Below is a small trained network, with its code and all its weights. Each question gives an input and a class and asks what happens when units are switched off, that is, made to give their printed mean instead of their output.

import numpy as np


def w(rows, s, z=0):
    codes = np.array(rows[::2]) - 128.0
    scale = np.full(codes.shape[1], s)
    scale[-1] = z or s
    return codes * scale


def f(y):
    return y / 2 * (1 + np.tanh(0.7978845608 * (y + 0.044715 * y**3)))


def log_softmax(a):
    a = a - a.max(-1, keepdims=True)
    return a - np.log(np.exp(a).sum(-1, keepdims=True))


def net(x, mask):
    res = np.array(x, float).reshape(1, 2) / 4 @ E
    y = f(res @ A[0][:, :-1].T + A[0][:, -1])
    res = res + np.where(mask, y, B[0][:, -1]) @ B[0][:, :-1]
    return log_softmax(res[-1] @ U[:, :-1].T + U[:, -1])


A, B = {}, {}
E = w([
[7,200,124,221,224,101,212],'x0',
[161,214,90,57,234,254,155],'x1',
],0.0074)
A[0] = w([
[161,165,57,89,178,181,111,4],'N1',
[169,117,74,150,178,163,121,254],'N2',
[118,77,127,167,87,83,126,23],'N3',
[163,74,166,71,7,209,43,171],'N4',
[65,144,139,160,152,147,202,15],'N5',
[191,86,101,98,103,127,115,17],'N6',
[123,87,157,119,54,70,142,70],'N7',
[169,80,178,91,101,201,78,4],'N8',
[167,111,115,84,189,151,181,27],'N9',
],0.012,0.0065)
B[0] = w([
[172,205,41,58,136,73,5,165],'N1',
[221,109,16,202,88,184,126,185],'N2',
[154,233,80,91,186,77,29,153],'N3',
[93,99,143,224,160,206,97,251],'N4',
[42,165,174,179,255,195,110,155],'N5',
[42,251,176,116,193,84,47,158],'N6',
[190,181,16,64,123,139,30,168],'N7',
[57,210,224,188,242,158,36,172],'N8',
[76,236,208,9,191,61,70,146],'N9',
],0.0099,0.016)
U = w([
[42,150,202,205,235,173,106,54],'0',
[193,214,23,48,126,77,36,84],'1',
[182,60,66,215,77,180,157,253],'2',
[156,92,215,27,78,147,196,2],'3',
[158,59,254,59,86,145,173,2],'4',
],0.0099,0.007)

Each question gives the input, the list of numbers given to net, and the class t.
The units are the neurons (one row each of A and B). Each row of codes is followed by its name. A weight is (code - 128) times the scale printed after its matrix; where a second scale follows, it is the last column's (A, B and U).
mask holds one flag per neuron, in row order. A switched-off neuron (its flag False) gives its mean, the last column of its row in B, instead of its output. The means were averaged over made-up inputs and are rounded, as every weight is.
A unit's drop is (log p(t) with every unit on - log p(t) with that unit switched off) / (log p(t) with every unit on - log p(t) with every unit switched off).
The circuit of an input: a set's keep is (log p(t) with only the set's units on - log p(t) with every unit switched off) / (log p(t) with every unit on - log p(t) with every unit switched off). Starting from all 9 units, units are removed one at a time, each time the one whose removal leaves the highest keep (on an exact tie, the one counted first), for as long as the keep stays at least 0.8.
units of the circuit, in order: the units of the circuit, biggest drop first
k most important neurons: the k neurons with the biggest drops, biggest first
drop of u: that unit's drop, to one decimal
input [5,-6], class 1: units of the circuit, in order => (N4)
input [-8,-7], class 0: 2 most important neurons => (N4, N8)
input [0,-3], class 2: units of the circuit, in order => (N6, N8)
input [-5,4], class 0: 3 most important neurons => (N4, N8, N7)
input [-8,-8], class 0: 3 most important neurons => (N4, N8, N1)
input [-8,7], class 0: 2 most important neurons => (N4, N8)
input [5,8], class 1: 2 most important neurons => (N1, N4)
input [-3,-2], class 2: drop of N9 => 0.3
input [-1,3], class 2: drop of N7 => 0.2
input [-1,-2], class 2: drop of N8 => 0.1
input [4,5], class 1: drop of N4 => 0.9
